Each row is followed by its class.
[  -2  -66  -88   93 -173 -107 -263  -70 -234  220  246   11  338  236
    0   57 -503   29 -148 -241  -63  107  468  107   61  107  -19  -21
   -6  148 -152 -348] | z_86
[  45  177   82    8    3  -32  206  -68 -244 -232    2  -97 -146  -49
  -76    8   59   16  -45  -68  -31  194 -121  -44  322   23 -163  274
  -31  180  -19  118] | z_86
[  34  193   74   17  141 -106  196  -72 -106 -106  -56 -182 -244  -64
  -41   -2  292 -146   28   78 -160  174 -104  127  116 -219  -28  233
 -108    9  -16  101] | z_13
[ 112  133 -367  278 -482  288   12  -27 -217  -74  -79  -52  266  130
   50  191 -109  174  108 -127 -107 -367  144   39 -506   47  -79   40
   11  113    7 -140] | z_65
[  50  -58  -32   55 -101  -95 -251  -65 -193  214  216   43  216  144
   44   -3 -363  -61 -145 -108  -44  107  402  147   30   41   17  -63
  -57  141 -214 -296] | z_938
[  58 -139  -78  153 -120 -160 -216  -48 -291  311  255  -38  294  225
   56   -1 -457   10 -157 -164  -47  182  372  129  -28   31    2  -47
  -82  155 -263 -372] | z_157
[  32 -199  -67  131  -69 -142 -213  -85 -182  283  226   64  269  195
   39  -23 -322  -42 -122 -171  -27   86  397  138 -170   28    0  -43
  -19   19 -303 -357] | z_157
[-106  210  268  321 -376  330 -195  121  -94  109   -4 -163  487  478
  157  131  330  270  269 -107  -10 -536  221 -228 -161   21 -276  186
  126  329   60  -11] | z_86
[  -3 -131  -59  131 -154 -154 -232  -80 -189  185  184   78  246  266
  -10   31 -384   -6 -212 -236  -25  134  424   94   16   18  -25  -20
  -24   86 -213 -397] | z_86
[ 160 -164  234   24 -170  192  342   54 -222 -137 -282  190   11  504
 -290  -21  301  530 -550    8   38  474 -272 -165 -339  147    9  214
  241 -498   27 -116] | z_237
[   9 -106  -26  121 -121 -151 -186  -89 -262  225  183   25  280  244
    1   20 -368    7 -192 -231  -40  174  441  108   64   23  -46  -21
   18   88 -244 -403] | z_86
[ 121  170  154  161   78  110  246 -114 -234 -143   11 -231  -54  277
  -25   96  259  -39 -170  118 -162  275   -8   -5  177  -92   48  355
  -82  136  -70  112] | z_86
[  33  -86  -54   67  -99 -122 -210  -56 -193  252  210    4  231  144
   26   -7 -393  -27 -166 -183   -8  172  412  123  109   28   17  -92
   29   20 -181 -360] | z_86
[  50  -38   67   43 -226  454  -43   71 -371  123  104 -265  886  585
  -73  205  130  460  -88  -88  -10 -189  202 -318  250  443  181  217
  440  214  151  -25] | z_873
[  32  -93 -120  133  -53 -117 -152    3 -211  236  134  -52  234  264
   24    6 -353   21 -193 -157   -1  112  385   95  -20  -11    2   16
  -27  152 -209 -396] | z_237
[  33 -152 -117  146 -139 -106 -192  -19 -129  160  187   75  285  203
  -10   10 -402  -36 -146 -195    6   -7  370  120  -88   64  -50   32
  -72  116 -249 -393] | z_13
[ 191  196 -129  -66 -265  -12  -85   87   61   -4 -208  422 -128 -303
   62  -92  221  -85   60  105  102  -90   22  -43  -57  189  516 -241
  139 -390  397   99] | z_873
[ 132  107 -229    4 -146  324  193   34 -238   52 -165 -132  -25   81
  188  -18  420   56   91  235   84   43 -197   99 -139   75   53  -66
  359 -344   43   25] | z_428
[  60  287 -167  314   65 -177 -510  432 -393  240  107  -70  473  232
  452 -134   74 -243  181  265  -31 -216  -39  289 -249  117  585   36
 -106  231 -111  318] | z_509
[ -56   62  354 -132 -375  350  -34  -25  273 -151  -79  301  219  288
   -3    5 -111   36 -173  -75  179 -345  210  -49   47  415 -458    5
  342 -145   14  117] | z_428
[  29   57  217  -10  -46   -8  346 -212  -70 -293  -87  101 -374   25
 -192   55  253   64  -94  -21 -130  277 -183 -137  244 -122 -114  176
   11  -45    2   18] | z_176
[  20 -102 -109  156  -74 -186 -216  -91 -215  221  227   54  242  172
  -24   36 -399  -20 -109 -213  -91  128  378  124 -121   15  -33  -16
   15   72 -221 -365] | z_814
[ 114  277  145    1  -72  148  319 -103 -118 -310  -57 -109  -35   96
 -129  -12  162   77 -138   63  -66  198 -242  -64  275   49 -201  377
  -33   66  -35  254] | z_938
[ -25  -12  492   18  139  100   66 -173 -174  152  112 -346  425   90
  179   74  231 -102   72   58  -47 -134  -27 -105  264   97  134   18
  179  306 -381  -11] | z_176
[ -82  -10  136 -429  187 -161 -644  164 -520  210  157 -148  350 -125
  264  225 -447  -94  175 -194   92 -281  150  306   42  442   25   39
   88  424   25 -180] | z_624
[  40 -205   -8  626  -54  383  152  140 -106  -73 -105  435  449  119
 -116   87  202  193   28 -150 -132 -325   63 -215 -722  209   52  414
  496 -361  -44 -170] | z_428
[-238  173 -104  343  -83  -15 -227  -21  244  289   87 -330  258  496
  174   25  330 -121  192  132 -228 -392  398   84 -653 -334 -164   46
  -34  318   70  229] | z_86
[  57  215  249  -70   -4   49  134 -136  -35  -87  -15 -189 -145  100
  -53   15  276  -95  -80   -5  -31  139   55  -80  460   -9   87   85
   34   75   -4  260] | z_86
[ -13  165  144  101  143  -19  217 -150 -135 -139   44   -1 -246  -39
  -34   80  133 -151   45   64 -198  209 -122   38  201  -65  -31  251
   -7  -46  -56  181] | z_86
[ 174  163  116  -19  -62  -51  230 -160 -313 -119   96  -40 -209  -73
  -38  -79  201   20  -32   86 -142  411 -150   13  216  -59  123  197
  -62 -100   12    7] | z_157
[-131  -29   54 -182  214  196 -425   60 -212   76   76 -246  324  536
  211  200  313 -159  -92  221   56 -322   61  169 -201  454   33  279
  194  464 -118  318] | z_938
[  39  195  145   15   30   -3  252 -189 -162 -178  -74   19 -120   79
  -77   29  258  -62  -55   62 -143  203  -66   19  183  -62 -114  309
    5  -23  -72   56] | z_65
[ 116   58   94   22  165   74  274  -67 -176 -267 -124  -48  -93   55
 -120  -28  364   59  -85   72  -87  336 -243  -60  233 -156   78  340
   42 -165   -8  -47] | z_509
[  27  120  176   39   81   91  336 -200 -125 -174 -116 -274 -123   70
  -82   68  432   23   12  -13 -118  153 -101  -81  242 -174  -99  191
   30   20 -101   78] | z_814
[-166 -106  143   77 -149  135  145   -1   95 -260  -97   48  224 -302
  -74 -300  395  296  235 -177  -32 -334  -50 -260 -276   69 -154 -119
  271  -94  -50  300] | z_873
[  30    2  231  103   97   42  395 -129 -147 -108 -168 -143 -221   -2
 -142  -12  309   51 -172   13 -192  402 -135 -100  188 -154  116  179
   72 -251   -5   88] | z_938
[  62   30  156   -5  123  -67  242  -87 -234 -126   33  122 -224 -125
  -78   -7    8  -26    8  -38 -133  299 -126   24  198  -79  -19  163
   95 -236   14  -30] | z_624
[  19 -114  -59  143  -49 -144 -120  -47 -297  194  200   41  293  195
  -38    6 -463   41 -166 -272  -53  120  399   81   12   56  -55   80
   64  104 -288 -432] | z_237
[-123  -59 -158  440  -87  372   20  214 -107  -22 -246   -8  608  253
 -184   62  381  431  151 -318 -220 -434  279 -253 -267   -7  -90  134
  550 -188  115   85] | z_873
[  33  -61  -95   53  -84 -130 -237    9 -205  262  187  -46  310  194
   40  -12 -480   20 -138 -216   50   49  413  116   44   70  -32  -33
  -34  179 -249 -391] | z_237
[-202   13  158  178  -26  307 -133 -142  173 -193 -155  -95  251  735
  -41  180  640  -54   -9  -84 -114 -493  307  -63 -175   21 -210  370
  190  115 -216  316] | z_873
[  22 -171  -36   69 -116 -108 -189  -22 -216  169  213   50  343  198
  -24   53 -404   22 -197 -250    1   -2  391   97   -4  148   23   33
   30  135 -226 -375] | z_176
[-139  -87 -203  -70 -219   -2  197  -75 -252 -269    2  144   86 -177
  -85 -110  524  103  108 -195   67 -381 -246  329 -899  166 -456  624
  296 -524 -110 -135] | z_938
[  59   33   91   63   89  -28  173  -80 -190 -194  -73  137 -255  -59
  -95    4  283  -23  -37  -30 -158  191  -17   42  125 -120   -4  138
  -31  -90  -55   41] | z_157
[  63 -169  -92   64 -159  -66 -110  -72 -210  177  183   32  282  119
  -38   -6 -431  112 -121 -249  -11  119  355   51    2   74  -49  -65
  -29   37 -192 -357] | z_157
[  29  204   83   41  108   46  187  -57  -62 -123  -88 -245 -224  -17
  -84   76  256  -32  -17   33 -162  178  -75  -27  264 -116   32  163
    0   25  134  212] | z_814
[  94  117  191   77   28   16  344  -83 -263 -206  -95   35 -206  -28
 -120  -64  159  144  -45  -68 -162  354  -39  -86  221 -171  -43  199
   56 -183  -32 -108] | z_237
[  16 -148  -74  111  -23 -163 -164    6 -310  269  168  -24  268  220
    4   -5 -411   65 -171 -217  -40  167  391  114  -51  -11   21  -14
   27   66 -243 -448] | z_237
[  35   92  220   79  189   20  344 -104 -321  -58  -52 -310  -58  -13
  -95   43  266   88   -7   24 -214  344 -120  -76  333 -161    3  248
   87  -28  -28  102] | z_873
[   1 -112  -47   74  -30 -148 -306  -37 -204  268  154   14  260  173
   66   34 -420  -52 -176 -179  -30  159  449  163   99   18   14 -132
  -22  102 -228 -398] | z_86
[  53  -89 -122  109 -140 -163 -261  -26 -251  209  252   64  343  162
   17   12 -472  -14  -74 -199  -33   34  363  159  -81   59  -67   17
  -47  168 -254 -453] | z_13
[  37 -125  -39   71 -144 -109 -231  -48 -195  187  190   56  250  198
    1   26 -437   14 -166 -222   -4   84  411   91  -12  103  -33 -115
   25   82 -200 -332] | z_814
[   7  -87  -32   86  -81 -134 -226  -44 -249  273  231   -4  293   99
   47  -26 -388  -15 -142 -178  -68  161  442  148   70   40   26  -92
   64   37 -167 -373] | z_86
[  41 -130 -132  107 -134  -83 -193  -14 -215  174  208  107  348  199
   15   35 -365    1 -101 -143  -13   -5  319  140 -109  106  -43   38
  -15  102 -211 -422] | z_13
[ -61 -167 -270   38 -248  352  179  222  147   71 -293 -342  545  127
 -143   40  598  479  106 -260  199 -689  364 -328 -650   91  -21  125
  235  110  527   42] | z_157
[ -61  164  261 -120  152  562   71 -279   22 -168    1 -340  671  142
 -105  156  227  212  155  -69 -300 -229   77  -56   60  228 -419  411
  442   22 -132   93] | z_157
[  70  150  138   -5   40  -56  198 -117  -45 -236 -184  119 -346 -128
  -96  -66  332  -59 -107  -16 -104  238  -25   40  272 -138  -16  104
  -35 -103   42   20] | z_624
[-113 -139  148  510  151  413 -236  164 -101  320    1 -415  472  623
  283  266  169  -26   67  182 -263 -210  315 -210 -309   26  448  224
  259  216  178   27] | z_428
[  74 -155  -58  146 -203 -179 -140  -35 -255  115  231  187  232  153
  -54  -14 -418   29 -215 -261  -17   83  347   96  -38   62    2   -6
    9   72 -269 -415] | z_176
[ 136  136  116   97  164  -22  319 -172 -102 -222 -113 -163 -221 -137
 -167  -15  342  -38  -54  -60 -207  265  -61  -63  151 -230  150  254
  -51   -5    1   96] | z_624
[  67   34  265   -9  251  -22  281 -184 -231  -52  -90 -180 -179 -125
   -3  -40  355  -11   30   55 -156  375  -93   -6  317 -286  -81   60
   -5  -33 -189  -90] | z_157
[   1  164   44   20  -23   76  250 -259   -3 -111 -111 -157 -215  255
  -90   38  511   31  -77  149 -215  312  -28    7   55 -136   37  157
  -18 -135   57  120] | z_814
[  34  -63 -111  101 -221 -119 -191  -62 -205  237  212  -38  350  183
   -4  -34 -415   72 -134 -263  -17   52  439   96   31   80  -38  -48
   -5  170 -159 -345] | z_624
[  19 -100   -5  128  -80 -131 -249  -63 -232  266  227   10  288  123
   29   24 -518  -28 -130 -180  -79  122  444  137   61   65  -52  -21
    8   81 -223 -356] | z_873
[  29  -70  -97  101 -146 -161 -248  -72 -179  230  195   42  312  163
   40  -38 -414  -23 -132 -223  -30   49  468  150  -29   69  -10  -60
  -38  166 -196 -359] | z_624
[  82  130  148   40   -3   27  230 -123 -252 -199  -52 -102  -90  102
  -76  117   93   12  -91   17  -93  209 -186  -40  219   41  -17  332
  -38   35  -48  126] | z_873
[ 123  260  133  -58   42  387 -461   10   58   54 -123 -179  361  394
  496   40  875 -343  198  340  128 -709  488  143  -51 -121  112 -394
  150  535 -265  152] | z_86
[   5 -133  -26   43  -88  -78 -244  -37 -110  196  198    3  266  241
   21   36 -283  -45 -165 -189   63  -16  425   78   38   73   19  -63
  -19  144 -201 -253] | z_86
[ -15  -96  -43   57 -117 -108 -259  -47 -198  272  181  -48  286  188
    3   38 -354    8 -151 -189  -43   70  404  134   42   26  -36  -37
  -28  135 -192 -345] | z_938
[  81  -64 -104  202  -88 -102 -242  -69 -233  191  203   58  263  163
   21   24 -452  -23 -102 -196 -115  146  429   89  -21   -3   10  -81
   29   90 -231 -387] | z_814
[ 119  178 -204  188   40  146 -109  171 -347   49  -40   78  196  -50
  260   92  844 -205  249  315  -56 -546  -17  219 -607   74  376   28
  287  215   53  175] | z_428
[  76 -138  -43   80  -76 -110 -188  -90 -224  211  183   49  295  168
    3   -2 -325   28 -136 -177  -34  126  387   96  -48   45  -31  -37
  -57  139 -265 -365] | z_157
